Every row comes from one small tree of marks. The marks that hang from a mark follow it in brackets, in the order of their numbers. Every link used is in the known rows. Which tree was each row made from?
Each row is shifted at random along 8 fixed directions that mean nothing.
Known rows:
Z742{Z270{Z515 Z888{Z561{Z710{Z878{Z198 Z669}}}}}}: [  53  -13  267  -60   96 -166   38 -159  -15   11  123 -100  -78 -110
  -90 -226  127  317 -125  136  225  191   11  228  195  119  -19   14
  124  260 -198   -4   50  -10  302 -100  163   64 -313  337  245  -34
  109  -33]
Z270{Z515 Z561{Z888}}: [-222   -8  -56   58  220   32 -183   66   59 -181  -91  158   18  -84
    2  217 -167  234   58  156    2 -130 -125  227  -68  -88   87  222
   49 -230 -150 -129  -46   13  -29   24   62 -245   96   10 -193  -35
  -59 -209]
Z515{Z270{Z561{Z710} Z742}}: [  59   16  198 -191   26  187  145  -32   31   33   93  -73   44  -18
  -35   97  -79  116 -170   98   17 -186 -178  -71  -96    3   -3   69
  -73   55 -251   64  -24   56   96  102   17  -80  -25  -63  -52  100
  113   69]
Z878{Z198{Z669 Z710{Z888} Z911{Z66}}}: [-110  -65  232  -21 -190   64    9   25   21 -122 -208  -12   -2  132
   14 -133   54   89 -135 -161   41   72   78   86  166   57 -172  -43
   84   72  141 -163 -104  -39   29 -305  168  136 -244    2  -32 -115
   16  221]
Z888{Z561 Z710{Z878{Z198 Z669}} Z742{Z515{Z270}}}: [-108   -5  110  -62  218 -105 -265  -17  -96  -21  -32 -183  -85  -47
 -119  147  139  102  -24 -107   30  109  127  204  102   -6  -68  119
   66 -149   35 -135   54  148    9 -179    1   12  -68  126   97 -285
  140   49]
Z515{Z270{Z561 Z888{Z710{Z878{Z198}}}} Z742}: [ -87  -36   96  -58  164   17 -114   -4  127  110   49   -2 -214    5
  -19   78  238  247  -99  -50  216  148  158  132   87  120 -131  106
   41   -6  -10 -276   90   67  -98 -298  198   -4 -252   28   37 -172
   98    5]
Z911{Z66{Z515{Z270{Z561{Z710}} Z742}} Z198}: [-113  -11  220  -17  215  145   31   33 -105 -241  -92   15  180  -97
  -26   34   41  167 -143  -53  -49 -114 -273   83  -86   -4 -192   65
  -47 -108 -267 -118 -115   55  143  148   25 -199   16    2  -41   67
   99  104]
Z270{Z515 Z561{Z710{Z878} Z888} Z742}: [-101  -50   82  -68  -54  215  239   89  110  153   -9   21   18  -40
  112   31   57  222 -196   19  124   53 -133   13 -112  223 -137 -102
  -30  123 -105 -115 -124  -55   64  -26  166   25 -192 -137  -22   72
  118   51]
Z198{Z710{Z888} Z911}: [  97    7   85  -12  -62  -28  -16  -98  -33 -191  -38 -103 -115  -38
 -120   50 -271  256   51   35  -44 -144   62  179  222  -90   83   26
  -63  148   71   59 -150  -66   16 -232  -69   -6  -98  374   92 -236
 -165  107]
Z198{Z669 Z710{Z878 Z888} Z911{Z66{Z515{Z270}}}}: [ -35  105  234 -115  154   84  -48  -47    5 -191   34  -49  142   14
   83   98  -23   74 -146   -5  -99 -164 -132   76   -3 -193   44  153
   17 -208 -237  -37  -18  241  153   43   19 -113  -60    6  -17  -84
  150   95]
Z911{Z66{Z515{Z270 Z742}} Z198{Z669 Z710{Z878}}}: [ 108   61  209   55   68 -160 -203 -240 -239 -443 -186  -21  151  -99
 -231 -196   23  108  -83 -172 -147  -92   10  241  253 -330 -116  -21
  165 -174   56  -50 -115  112  196  -34   26    7   32  321   41 -215
   29  193]
Z515{Z270{Z561 Z888{Z710{Z878{Z198 Z669}} Z742}}}: [-251   38  152  -67  267   -1 -239   -9   57 -358 -175  130  112   26
  -46   67 -134  268  -83   88  -62 -188  -73  335  167 -110  110  197
   62 -262  -34  -99 -126   39  207 -135  159  -82   80   30 -147 -170
  -29 -154]
Z270{Z561{Z515} Z742}: [ 162   93  160 -259 -170  -16  132 -138  -32  169  187 -242   24   83
  -60  187 -220   -5 -208  105  -37 -237  -44 -162  -63 -193  262   59
   38   28 -147  254   51  130  113   73   37  125    1  -42  -96   36
  123   98]
Z710{Z878{Z198{Z911} Z669} Z888{Z561}}: [ 180  -29  111 -174   92  298  -38  -67  -78   54  126   -7  198  -91
   74  111   18 -181 -199  -60  -58  -85 -202 -155   31 -211  -43  117
  107 -123 -321  -62    8  254  -73   58 -106 -242  176   37  -47  138
  211   57]
Z878{Z198{Z911{Z66}} Z669 Z710{Z888{Z742{Z515}}}}: [ 147   22  304 -175  -25   40 -137 -117 -186  -74   34 -195   45   78
 -180   86  -56 -125 -150 -145   -7 -128   -3 -111  173 -369   19  128
  127  -99  -51   -2   74  279  -21 -186   21   -7   30  170   -6  -62
   68  246]
Z911{Z198{Z710{Z878 Z888{Z561 Z742{Z270}}}}}: [-193   66   95  -83  120  188   42   37  124 -175 -169  242  136  -23
   -1   37   70  163 -271  -75  -68  145  -90  169   76  -32 -113 -114
  209 -309   26 -165  -83  124   96  -85  288  -24   10 -136 -313  -94
   70  -53]
Z742{Z270{Z888{Z561 Z710{Z878{Z198}}}} Z515}: [  55   32   56  -77   19  320  110   66   76   19  -32   93  109 -118
  -16   11   78   11 -236  -99  -14   49 -112   17   -3  -33 -222 -149
  124  -57  -45 -167 -162  149    6  -62   32 -100   41   39  -15   -6
  171   35]
Z878{Z669 Z710{Z888{Z561{Z270{Z742} Z515}}}}: [-307   -6   16  -52  205  184  -93  160   59  -36 -177   45   78   10
   10  252    3  162  -96  -61  -32   -4  -98  224  -85   38  -58   62
   14 -194  -21 -180 -121   44   44  -79   52  -86  101 -149 -147 -170
   58  -30]
Z66{Z515{Z270{Z888{Z561}} Z742}}: [ -35  -25  113 -153    5  -46   -4  -16   64  123  122 -173 -202  128
  -19  293 -153  202  -79   55   11 -160  114  114   -3   42   82  272
 -126  113  -46   -6   33   53    6 -145  -37  -63 -190   47   29 -105
   45   70]
Z515{Z742{Z270{Z888{Z561{Z710}}}}}: [ -40  185   83 -152  140  161  131   43   73  119   86 -223  162  -34
  -25  217   17  148 -225  -46 -107  -34  -94   16 -171   41   64 -159
  -36  -57 -124  129 -107  130  173   88   32   52   85  -41  -14 -197
  177   49]
Z911{Z198{Z669 Z710{Z878 Z888{Z742}}}}: [-104 -100  107   37   -3   15 -120  -13  -18 -111 -207  139  -54  -16
  -42 -106  248   82  -80 -198   63  292  105  140  146   49 -280  -34
  225 -174  146 -280   50   58  -87 -204  259    1 -195  -44 -140  -88
   65   84]
Z710{Z878{Z669} Z888{Z742{Z270 Z515}}}: [-278   79  106  -27  109   56   35  109  149 -146 -198  177  120   11
  145  -36   37  140 -256   49  -19  168 -120  256  -34   11 -108  -68
  210 -206    0 -119  -53   72  241   16  357   39 -142 -208 -264   -6
  131 -169]
Z710{Z878{Z198{Z911{Z66}}} Z888{Z742{Z270 Z515}}}: [  66    2  187 -136  -44  203  104  -27   34 -122  -57  142   72   26
  -13  -43  -61   -8 -302  -66  -27  -11  -86   24  167 -201 -176  -25
  155  -63   21 -169  -76  175   47 -168  136  -48  -95   53 -138   66
   44  100]
Z742{Z270{Z561 Z888{Z710{Z878{Z198}}}} Z515}: [-134  116  113 -256 -138   46    2   47  239  159    5 -238 -162  278
  116  300 -249  139 -189    3  -45 -334  227   70   94    3  218  139
 -139   10  214  -36 -166  120  -36 -448    4  215 -168  -68   -7 -321
   58  108]
Z66{Z515{Z270{Z561{Z710{Z878{Z198}} Z888} Z742}}}: [ -36   42   41  -59   46  243   64   27  149  176   14   63   13  -20
   17   53  282   64 -296 -151   92  119   -3  -11  -63  -12 -247 -112
  141  -76    7 -314   -7  159  -60 -148  141    6  -81 -125  -55  -72
  235   56]
Z911{Z66 Z198{Z710}}: [  84  -97  359 -169 -159   50  173 -113 -103 -181   -8  -47   69   43
  -49 -143  -83   57 -147    7   28 -115 -141  -88   89  -46  -53   57
    8  120 -144   56   -8    3  150   32  114   -2 -189   17  -30  203
    7  176]
Z561{Z270{Z742 Z888{Z710{Z878}}}}: [-134   50  -27  -89  218 -123 -143   31  154  260  147 -203 -272   -7
  -77  201  259  290   23  -53  213  260  322  185  -31  221   19    4
   17  -32  144 -184  167   68  -58 -309  189  167 -267    7  140 -411
   70  -45]
Z911{Z66{Z515{Z270}} Z198{Z669}}: [-100  -90  176  130  190  134 -220  -26 -124 -574 -300  474  283 -152
 -117 -232   97  -62  -88  -26  -83  -13 -332  171   21 -323 -360  159
  356 -429 -212 -320   21  146   82  246  152 -426  157  -44 -325  303
   67 -105]
Z270{Z888{Z561 Z710}}: [-206    8  -12  -37  101  318   65  221  128   98  -41   93  138  -80
   46  169  205   51 -133  -81   45  188 -149  -27 -269  150 -164 -125
  123 -207 -121 -158  -21   82  -40   91  181 -111   65 -282 -169   10
  190  -72]
Z710{Z878{Z198 Z669}}: [  96    7  204 -133  -25  -63  -43 -164  -71  -80   33 -102  125   -5
   30 -129   -6  -36 -169   44   12  -60  -64   -2  114 -172   70   46
  150    4 -114   61   50   77  174   23  108   78  -54   44   -9   54
  138  -24]
Z710{Z878{Z198{Z669 Z911{Z66{Z515}}}} Z888{Z561}}: [ 156 -136  288 -228 -320   79   21 -204  -65 -109   -1   77    3  216
  -56   24 -279  -72 -242   -8  -60 -292    4  -48  365 -363   28  295
  128   12    6  -65   -7  182  -48 -257  -54 -118  -74  149 -139  156
   20  236]
Z878{Z198 Z669 Z710{Z888}}: [ 113  -91  223 -102  186  -36 -220 -115 -139  -27  124 -155 -103  -51
 -104   75   53   31   50   10  166  -28   -4   -9  128 -153   20  295
   34   16 -236  -69  207  151  -94 -115    1 -186  -63  222  101    2
   45   29]
Z66{Z515{Z270{Z561 Z888{Z710{Z878{Z198}}}} Z742}}: [  87  -33  175 -135   51  111   -7  -55   66  163  158  -20 -157   14
  -31   97  187   80 -196  -55  172   27   51  -52   38  -36 -148  152
   67    9 -137 -222  131  194 -101 -175  111 -101 -210   21   38   19
  197   94]
Z66{Z515{Z270{Z742}}}: [ -75  185   36  -60  184 -142 -134    7   50   87  110 -219  -48  -22
  -43  188  106  100  -76    6   31   57   96   86 -185  -35   96   17
   99 -168  -50    6  160  141  102   13  170  126  -79  -88  -27 -256
  169  -67]
Z270{Z515 Z742 Z888{Z561}}: [  94   28   22  -33  131  -36  -70  -49 -103  -78   89  -57   17 -167
 -180  143 -215  218   46  123    9 -114  -74  133  -14  -65  153   94
   25  -11 -197  124  -50   -2  109   62   23 -126  111  235   13  -62
  -50  -58]
Z198{Z669 Z710{Z888{Z742{Z270}}} Z911{Z66{Z515}}}: [-334  117   93  -65   50   55 -132  216   93   20 -166 -227   -9  184
   52  295   41   86  -83 -217  -94    6  164  153 -115  111  -42   26
  -53 -220  190 -151  -83  139  -11 -272   75  151 -117 -204  -58 -435
  124  204]
Z515{Z270{Z561{Z888{Z710{Z878}}} Z742}}: [  53  113  -70  -67  146  171  -90  -51   85  112   60   40   48 -115
 -150  139  213   76 -162 -131   24   95   65   41  -43 -163  -86 -130
  186 -234   28 -174   12  216  -80  -75   92  -23  138    9  -68 -230
  150   -3]

Which tree is each row?
[ -72  -72   75  -95  126  108 -133   13   73   35  -13  197 -121   -4
    8  152   31   42 -121   73  122   67  -24  102   43 -132 -129  275
  167 -206 -136 -248  146  228 -148  -92  144 -245  -80  -63 -228  105
  129  -84] => Z710{Z878{Z669} Z888{Z742{Z270{Z561} Z515}}}
[ -56  -38  206 -264  -24  -40  -33 -108   82  195  130 -172 -136  181
  -44  171   54  123 -172    6   77  -23  167   54   89   -4   74  201
    7   27   18  -42  131  155   41 -188   65   68 -218  -47   22 -108
  137   85] => Z515{Z270{Z561{Z888{Z710{Z878{Z669}} Z742}}}}
[ 204   15  287  -82    7  150   82  -89 -196 -152    3 -140  323 -156
  -54 -215   61 -108 -160  -41  -43  -53 -297 -128  -32 -100  -94 -119
  100   59 -320  153  -56   51  245  252   11  -44   91   89   78  152
  202  110] => Z878{Z198{Z669} Z710}
[  19  -18  380 -210    5   88  189  -79  -52   -5  112 -180  141   70
  155  -22   38   37 -264   -3   -6  -57 -204  -98   50  -31    1   69
   -7   55 -278   24   20  170  208   39   46    0 -251   -5   72  139
  183  182] => Z561{Z515 Z710{Z878{Z198{Z669 Z911{Z66}}} Z888}}
[-130   -7  213  -66   71   13 -239   51  -66  -98 -103 -101  -81  114
  -57  200   39  -22  -37 -169   -5    4   82   11   70 -134  -68  213
   84 -277   28 -182  104  241 -158 -255  100  -45 -115  -43 -128 -163
   67  192] => Z878{Z198{Z669 Z710{Z888{Z742{Z515}}} Z911{Z66}}}
[  35   36   88 -228  -68  139  -12    4   46  325   84 -250  -57  118
   25  226  123 -112 -197 -189    8  -22  148 -101  -70  -55  -64   27
   14  -62  100 -117   32  270 -115 -174  -23   87  -87 -133   43 -148
  220  204] => Z561{Z710{Z878{Z669} Z888{Z742{Z270{Z515}}}}}
[-196 -119   43  -72  253  -70 -213   72   28  116   -1 -123 -239   36
   78  270   38  219   44    4  110   59  158  255   74  205  -41  343
 -117  -23  -42 -246   61   61 -127 -280  -36 -113 -229   57   71 -207
   64   12] => Z710{Z878{Z198{Z669}} Z888{Z742{Z270{Z561{Z515}}}}}
[ 144  -24  130  -81 -203 -106 -121 -224  -62  -85  -50  -73  -80   38
 -144  -86  -54   24  -54  -27   36  -80  147   58  245 -281   37   42
  155   14  153   -7   28   77  -27 -196   44  118  -80  174   -1 -131
   27  107] => Z198{Z710{Z878{Z669}}}
[ 174   43  209 -182  -66    9   42 -151  -40   49  160 -197  -50    3
  -95   67 -175  151 -147   45   35 -188   10  -34  183  -87  154   59
   -4  118 -100   86  -52   82   78 -211   11   73 -111  248  112  -94
   22  153] => Z270{Z515 Z561{Z888{Z710{Z878{Z198{Z911}}}}} Z742}
[ -44 -106   48  -59   92  139   13   50   50  -50  -35  110 -117  -70
  -90   94    8  170  -39  -11   49   62   -6  161   44   43 -204   67
   17  -27   59 -224  -36   56  -41 -122   30 -172 -144   71   11  -16
   -5   -8] => Z561{Z270{Z888{Z710{Z878} Z742{Z515}}}}
[  34  -85  179 -121 -182  367  188   17   30  -49  -95  227  105   56
 -147   39  -19  -20 -304 -104   -4  -96 -176  -83   -1 -217 -304    4
  135  -58  -25 -205  -77  165  -60  -11   67 -223   37  -78 -227  228
   98  179] => Z911{Z66{Z515{Z742{Z270{Z561{Z888{Z710}}}}}}}
[ 139  -58  110 -105  -28  299  224  -42   17  119   63  102  104 -119
  -35  -69  240  -26 -285 -128   38  158 -162  -94  -82  -35 -330 -166
  152   22 -107 -176  -12  140   44  120   75 -126 -100  -51    2  196
  191   97] => Z561{Z270{Z515{Z742}} Z888{Z710{Z878}}}
[ -45  -64   88 -122  -30  170   -5   80  103  172   67   18 -171   67
 -106  224   92   68 -104  -52  118   19   78  -18  -97   39 -158  152
   44  -41  -11 -216   93  138 -145 -143   68 -134 -129 -106  -51   -5
  128   83] => Z66{Z515{Z270{Z561 Z888{Z710 Z742}}}}
[ -93  161  107  -70  -76  -29  127   50  111  144   -3 -172   27   59
   47   19  136   54 -277  -55   14  155   41   27 -168   63  -69 -198
  143   -3   49   19   42   65  181    7  260  252 -205 -188  -86 -131
  236   30] => Z66{Z515{Z742{Z270}}}
